The symbols move the nodes like this.
j75: ^>j811, &>j120
j803: ^>j213, &>j779
j800: ^>j514, &>j726
j312: ^>j370, &>j529
j267: ^>j160, &>j37
j726: ^>j987, &>j800
j241: ^>j627, &>j877
j498: ^>j37, &>j160
j429: ^>j774, &>j446
j520: ^>j755, &>j653
j514: ^>j529, &>j370
j653: ^>j803, &>j520
j129: ^>j446, &>j774
j798: ^>j662, &>j698
j712: ^>j800, &>j987
j996: ^>j241, &>j883
j467: ^>j779, &>j213
j913: ^>j410, &>j935
j286: ^>j21, &>j349
j935: ^>j129, &>j913
j37: ^>j149, &>j267
j890: ^>j712, &>j695
j588: ^>j935, &>j410
j120: ^>j530, &>j75
j883: ^>j467, &>j996
j409: ^>j890, &>j768
j370: ^>j726, &>j514
j149: ^>j75, &>j530
j662: ^>j653, &>j755
j755: ^>j698, &>j662
j446: ^>j498, &>j429
j877: ^>j883, &>j241
j167: ^>j349, &>j21
j530: ^>j267, &>j149
j529: ^>j588, &>j312
j213: ^>j996, &>j467
j811: ^>j798, &>j199
j21: ^>j409, &>j167
j774: ^>j913, &>j129
j698: ^>j199, &>j798
j629: ^>j877, &>j627
j768: ^>j167, &>j409
j695: ^>j768, &>j890
j199: ^>j120, &>j811
j349: ^>j629, &>j286
j627: ^>j286, &>j629
j160: ^>j429, &>j498
j410: ^>j312, &>j588
j779: ^>j520, &>j803
j987: ^>j695, &>j712

In the rows, 26 stands for zero.

The rows follow the links: the fewer symbols apart two nodes are, the more alike their rows tend to be.

Each row is also shifted at random along 2 hidden directions that mean nothing.

Each row, then its node:
[29, 28, 17, 15, 29, 37, 39, 19, 25, 20, 29, 29, 26, 25, 25, 32, 30, 30, 39, 25, 17, 24, 24, 39, 30, 18, 32, 36, 32, 24, 35, 26, 28, 28, 28, 29, 22, 23, 25, 24, 16, 18, 24, 18, 24, 29, 25, 23, 32, 23, 37, 24, 29, 17, 20, 31, 20, 27, 19, 31, 23] | j514
[26, 25, 25, 17, 24, 28, 19, 22, 25, 24, 35, 22, 26, 26, 23, 28, 25, 29, 28, 25, 17, 27, 18, 25, 23, 30, 32, 23, 22, 22, 17, 36, 30, 29, 29, 28, 22, 23, 27, 23, 31, 22, 23, 23, 24, 33, 35, 31, 27, 22, 35, 20, 27, 21, 22, 28, 25, 29, 25, 31, 24] | j653
[23, 26, 31, 35, 18, 23, 29, 28, 26, 33, 19, 27, 28, 27, 23, 20, 31, 19, 21, 27, 33, 32, 37, 26, 27, 31, 19, 22, 28, 30, 29, 23, 26, 21, 26, 28, 32, 27, 26, 31, 22, 34, 25, 37, 26, 26, 21, 24, 25, 35, 22, 27, 24, 33, 26, 25, 31, 28, 27, 24, 26] | j286
[24, 28, 27, 30, 28, 24, 32, 34, 28, 28, 19, 29, 31, 25, 26, 20, 23, 29, 28, 27, 30, 19, 32, 21, 26, 21, 20, 36, 27, 31, 35, 15, 25, 25, 27, 20, 36, 32, 22, 26, 20, 28, 32, 26, 25, 21, 23, 22, 29, 30, 16, 36, 28, 32, 32, 27, 25, 19, 27, 27, 27] | j877
[21, 26, 22, 22, 26, 27, 25, 23, 26, 23, 32, 28, 15, 24, 31, 32, 30, 23, 24, 27, 23, 37, 22, 34, 35, 25, 37, 17, 30, 21, 21, 26, 25, 21, 29, 37, 20, 16, 29, 28, 22, 24, 28, 22, 34, 32, 22, 21, 24, 29, 32, 15, 32, 15, 24, 27, 27, 31, 21, 14, 35] | j370
[18, 27, 21, 19, 32, 26, 25, 24, 24, 20, 36, 28, 20, 17, 34, 32, 23, 30, 28, 27, 15, 27, 21, 20, 24, 21, 35, 28, 21, 27, 21, 24, 22, 29, 30, 25, 29, 25, 24, 20, 27, 21, 30, 20, 26, 26, 32, 21, 26, 22, 28, 29, 32, 20, 27, 29, 17, 26, 20, 25, 29] | j520
[14, 24, 25, 25, 20, 18, 27, 28, 23, 33, 32, 26, 20, 21, 31, 27, 28, 22, 25, 25, 24, 26, 28, 28, 27, 29, 30, 23, 25, 25, 23, 22, 29, 21, 36, 31, 31, 21, 30, 31, 22, 34, 31, 31, 30, 32, 25, 19, 28, 35, 27, 19, 34, 19, 24, 29, 29, 31, 21, 18, 30] | j410
[30, 28, 22, 20, 25, 26, 26, 22, 19, 26, 30, 22, 26, 29, 29, 35, 26, 30, 39, 13, 18, 10, 25, 43, 24, 27, 29, 36, 30, 16, 27, 29, 41, 28, 30, 26, 25, 23, 39, 30, 26, 32, 24, 22, 23, 33, 23, 31, 33, 28, 38, 22, 28, 18, 17, 26, 31, 25, 24, 36, 27] | j726
[35, 25, 27, 23, 25, 38, 31, 17, 28, 21, 29, 22, 31, 30, 16, 26, 31, 25, 24, 33, 24, 35, 24, 24, 20, 27, 20, 24, 25, 29, 27, 39, 22, 32, 21, 23, 21, 27, 21, 22, 27, 16, 13, 29, 19, 26, 34, 31, 22, 14, 32, 25, 18, 29, 24, 27, 20, 31, 24, 36, 13] | j120
[16, 25, 26, 27, 32, 18, 21, 35, 28, 25, 28, 29, 20, 19, 36, 27, 19, 30, 21, 29, 23, 27, 25, 16, 30, 20, 34, 26, 23, 31, 24, 16, 17, 24, 28, 25, 32, 26, 23, 24, 27, 27, 39, 20, 32, 25, 28, 17, 23, 28, 15, 31, 33, 25, 32, 28, 22, 24, 24, 16, 33] | j467
[21, 26, 25, 24, 24, 18, 28, 28, 20, 32, 25, 26, 23, 22, 30, 28, 27, 26, 30, 18, 22, 17, 32, 31, 25, 26, 30, 33, 27, 24, 29, 20, 34, 21, 36, 25, 34, 27, 34, 32, 21, 35, 34, 25, 28, 30, 22, 23, 34, 38, 26, 24, 32, 23, 25, 30, 31, 26, 23, 22, 33] | j890
[35, 30, 27, 28, 30, 34, 30, 27, 31, 20, 19, 27, 31, 32, 21, 26, 26, 31, 28, 28, 32, 22, 28, 29, 29, 22, 17, 29, 28, 26, 31, 24, 22, 30, 16, 22, 21, 29, 20, 22, 27, 19, 22, 24, 23, 20, 23, 31, 25, 19, 23, 31, 20, 31, 29, 22, 23, 22, 31, 31, 19] | j129
[28, 24, 25, 21, 31, 32, 21, 20, 27, 18, 35, 23, 22, 23, 27, 30, 24, 28, 24, 28, 19, 32, 17, 22, 25, 25, 33, 21, 24, 24, 18, 34, 20, 30, 23, 24, 21, 22, 25, 19, 32, 17, 22, 20, 26, 26, 33, 27, 22, 17, 31, 24, 26, 20, 27, 25, 19, 26, 23, 28, 23] | j698
[22, 24, 24, 19, 27, 27, 17, 22, 28, 22, 36, 24, 19, 20, 28, 28, 23, 26, 23, 29, 16, 36, 16, 21, 25, 29, 37, 17, 20, 25, 17, 35, 24, 26, 28, 29, 22, 20, 27, 25, 30, 20, 27, 21, 29, 30, 37, 25, 23, 23, 31, 20, 31, 20, 25, 29, 23, 30, 21, 21, 30] | j662
[19, 27, 19, 19, 27, 25, 36, 25, 25, 26, 27, 31, 20, 22, 29, 30, 30, 26, 31, 26, 21, 32, 28, 33, 33, 19, 32, 31, 31, 28, 31, 22, 26, 24, 34, 29, 28, 20, 26, 30, 11, 26, 30, 25, 31, 29, 25, 17, 28, 31, 31, 21, 32, 19, 24, 31, 24, 27, 18, 22, 30] | j712
[19, 25, 23, 16, 26, 28, 36, 17, 22, 23, 38, 22, 26, 19, 24, 29, 28, 28, 31, 28, 12, 22, 24, 20, 20, 24, 31, 34, 22, 28, 28, 30, 27, 31, 33, 22, 34, 28, 23, 23, 23, 24, 24, 25, 22, 31, 36, 20, 31, 22, 35, 28, 32, 23, 22, 31, 18, 31, 15, 35, 19] | j798
[31, 23, 34, 32, 19, 23, 15, 28, 28, 30, 22, 22, 31, 31, 19, 19, 23, 22, 21, 24, 33, 24, 30, 23, 21, 34, 18, 19, 22, 26, 22, 32, 30, 26, 22, 24, 25, 29, 28, 27, 36, 30, 24, 33, 22, 25, 30, 34, 26, 25, 21, 27, 16, 34, 27, 23, 33, 26, 37, 30, 22] | j267
[38, 29, 24, 27, 27, 38, 39, 21, 28, 23, 17, 26, 34, 34, 19, 28, 33, 28, 36, 25, 30, 24, 28, 40, 28, 20, 18, 36, 35, 24, 38, 28, 27, 30, 21, 24, 20, 28, 25, 26, 21, 20, 16, 24, 23, 23, 19, 33, 29, 21, 34, 27, 19, 29, 23, 26, 26, 26, 28, 39, 18] | j768

Where do the symbols, taken in turn from left to right, take each start?
Answer with the node's name.
[14, 25, 26, 29, 19, 15, 24, 31, 24, 35, 28, 25, 21, 23, 31, 24, 28, 21, 21, 25, 27, 29, 29, 24, 25, 33, 28, 21, 24, 27, 23, 22, 27, 21, 35, 31, 34, 23, 31, 33, 22, 36, 33, 34, 30, 31, 26, 21, 25, 36, 22, 23, 29, 26, 27, 26, 31, 30, 24, 19, 33]
& &: j913
[32, 29, 27, 32, 29, 34, 39, 28, 31, 22, 13, 30, 29, 28, 17, 22, 31, 24, 23, 34, 35, 36, 30, 28, 32, 17, 16, 29, 31, 33, 38, 24, 18, 25, 19, 25, 27, 28, 16, 27, 18, 19, 22, 26, 28, 18, 17, 25, 24, 26, 20, 31, 19, 34, 31, 25, 21, 24, 27, 26, 22]
^ ^ ^ &: j996
[33, 24, 26, 25, 22, 32, 27, 19, 27, 25, 31, 20, 31, 32, 18, 26, 32, 24, 28, 27, 27, 26, 22, 30, 22, 32, 21, 22, 25, 23, 25, 35, 28, 30, 23, 28, 21, 26, 26, 24, 28, 22, 15, 29, 18, 31, 29, 31, 27, 21, 36, 21, 21, 24, 22, 24, 26, 31, 27, 34, 14]
& & &: j467
[34, 24, 26, 22, 28, 32, 18, 20, 26, 20, 33, 22, 27, 28, 25, 29, 22, 29, 25, 25, 23, 29, 21, 24, 21, 28, 28, 20, 23, 22, 18, 37, 26, 31, 21, 25, 18, 27, 28, 22, 37, 19, 21, 24, 23, 27, 33, 31, 22, 17, 30, 24, 23, 24, 24, 26, 24, 28, 29, 31, 23]
^ & ^: j811
[19, 28, 25, 26, 26, 28, 42, 27, 26, 25, 28, 29, 26, 18, 24, 23, 30, 27, 24, 37, 21, 30, 31, 15, 19, 22, 22, 34, 24, 38, 33, 22, 16, 27, 31, 20, 40, 31, 15, 22, 16, 24, 27, 29, 23, 22, 32, 16, 23, 23, 23, 37, 29, 33, 31, 29, 16, 26, 17, 30, 20]
& & &: j530
[30, 25, 31, 31, 19, 29, 29, 23, 29, 29, 22, 24, 32, 32, 19, 20, 33, 17, 23, 28, 33, 29, 31, 29, 25, 30, 15, 21, 27, 27, 27, 30, 28, 27, 22, 30, 25, 27, 25, 28, 28, 29, 16, 33, 23, 25, 22, 28, 25, 28, 28, 22, 18, 32, 24, 22, 30, 31, 30, 30, 18]
^ ^: j286
[19, 26, 28, 32, 32, 13, 11, 39, 27, 29, 22, 29, 25, 21, 36, 25, 15, 31, 21, 24, 29, 20, 27, 17, 30, 25, 30, 25, 21, 27, 21, 15, 25, 22, 26, 24, 32, 29, 26, 28, 31, 32, 39, 22, 32, 21, 25, 22, 28, 34, 10, 32, 32, 28, 34, 24, 30, 20, 33, 14, 38]
^ ^: j779
[18, 26, 21, 21, 23, 24, 32, 22, 23, 28, 32, 28, 19, 22, 30, 29, 33, 22, 30, 23, 21, 28, 26, 33, 26, 27, 30, 26, 28, 24, 24, 24, 30, 23, 35, 32, 29, 21, 31, 29, 19, 29, 29, 27, 31, 34, 25, 18, 28, 33, 35, 20, 32, 18, 24, 31, 27, 31, 19, 23, 30]
& &: j312
[19, 24, 28, 31, 18, 21, 31, 27, 26, 36, 26, 26, 26, 24, 24, 20, 31, 18, 24, 31, 28, 29, 31, 21, 22, 30, 20, 24, 25, 31, 27, 23, 26, 22, 33, 28, 35, 25, 24, 31, 19, 34, 27, 36, 25, 28, 27, 21, 27, 35, 22, 25, 27, 32, 27, 25, 28, 32, 22, 23, 23]
^ & & &: j935
[32, 28, 18, 17, 31, 34, 35, 24, 23, 23, 26, 25, 31, 31, 26, 31, 26, 34, 44, 17, 22, 8, 22, 39, 24, 21, 24, 45, 30, 18, 34, 26, 37, 31, 24, 21, 21, 27, 27, 24, 24, 23, 22, 16, 19, 30, 24, 33, 36, 21, 38, 26, 24, 23, 20, 28, 25, 22, 28, 41, 19]
& & ^: j588
[33, 25, 29, 30, 21, 30, 20, 24, 30, 26, 25, 24, 28, 34, 21, 26, 30, 24, 18, 29, 35, 33, 24, 29, 27, 33, 19, 13, 25, 24, 21, 35, 25, 27, 21, 32, 17, 24, 25, 27, 30, 25, 17, 32, 25, 26, 26, 33, 21, 23, 28, 19, 18, 29, 23, 23, 28, 30, 31, 26, 23]
^ ^ &: j629
[23, 26, 31, 32, 27, 22, 21, 33, 28, 26, 22, 30, 26, 21, 29, 22, 22, 24, 19, 31, 31, 27, 31, 13, 25, 24, 27, 26, 23, 34, 26, 20, 17, 25, 23, 22, 33, 29, 22, 22, 29, 27, 31, 28, 28, 19, 26, 23, 20, 26, 14, 34, 27, 33, 33, 25, 23, 22, 29, 20, 30]
& ^ ^: j429
[36, 29, 22, 23, 28, 34, 34, 21, 28, 21, 21, 26, 29, 33, 20, 31, 32, 28, 31, 23, 27, 28, 28, 40, 30, 21, 24, 30, 34, 21, 32, 30, 30, 27, 19, 29, 17, 24, 27, 25, 20, 20, 18, 22, 24, 29, 18, 32, 26, 22, 35, 21, 22, 23, 21, 27, 25, 25, 26, 33, 24]
^ & ^: j890
[25, 28, 27, 32, 29, 29, 34, 33, 30, 25, 16, 31, 30, 25, 24, 19, 27, 25, 25, 32, 35, 33, 33, 25, 32, 20, 19, 31, 28, 34, 37, 17, 19, 25, 22, 24, 30, 28, 16, 27, 19, 22, 28, 29, 28, 18, 20, 24, 23, 25, 17, 35, 25, 33, 30, 26, 22, 21, 27, 24, 26]
& &: j629
[21, 29, 26, 30, 20, 23, 39, 25, 23, 35, 20, 26, 28, 24, 22, 22, 36, 19, 27, 27, 30, 26, 38, 29, 23, 27, 18, 28, 29, 31, 34, 21, 27, 22, 34, 27, 36, 29, 25, 30, 15, 34, 26, 37, 22, 26, 20, 19, 30, 34, 26, 29, 26, 31, 23, 29, 27, 30, 22, 29, 25]
^ & ^: j167
[37, 27, 26, 27, 33, 35, 26, 28, 29, 20, 20, 28, 29, 33, 25, 28, 25, 31, 29, 24, 30, 21, 24, 33, 32, 22, 23, 31, 27, 24, 29, 26, 24, 31, 15, 23, 16, 25, 22, 21, 28, 18, 20, 20, 25, 20, 21, 33, 25, 17, 27, 29, 20, 26, 26, 22, 25, 22, 31, 30, 23]
^ ^: j446
[23, 25, 18, 20, 29, 26, 26, 25, 24, 24, 28, 32, 20, 24, 29, 31, 27, 28, 31, 23, 22, 31, 22, 33, 33, 21, 38, 27, 29, 23, 26, 23, 28, 23, 30, 31, 24, 18, 27, 29, 19, 23, 31, 18, 33, 30, 22, 24, 27, 31, 30, 22, 32, 15, 25, 29, 25, 26, 20, 21, 35]
^ &: j370
[25, 26, 24, 22, 30, 25, 14, 25, 24, 20, 34, 24, 22, 23, 33, 34, 18, 33, 28, 19, 16, 16, 18, 22, 23, 25, 37, 27, 21, 18, 17, 29, 28, 29, 26, 22, 24, 26, 31, 22, 34, 28, 31, 18, 27, 30, 34, 29, 26, 19, 28, 26, 32, 21, 25, 29, 22, 26, 28, 28, 30]
& &: j755
[17, 25, 25, 28, 24, 20, 34, 27, 24, 34, 21, 30, 20, 23, 25, 24, 29, 21, 23, 26, 26, 32, 32, 30, 30, 27, 28, 26, 29, 29, 30, 22, 25, 18, 35, 29, 33, 23, 27, 31, 16, 33, 32, 30, 30, 28, 20, 19, 26, 38, 24, 24, 31, 26, 27, 29, 28, 27, 20, 17, 34]
& ^ ^: j349
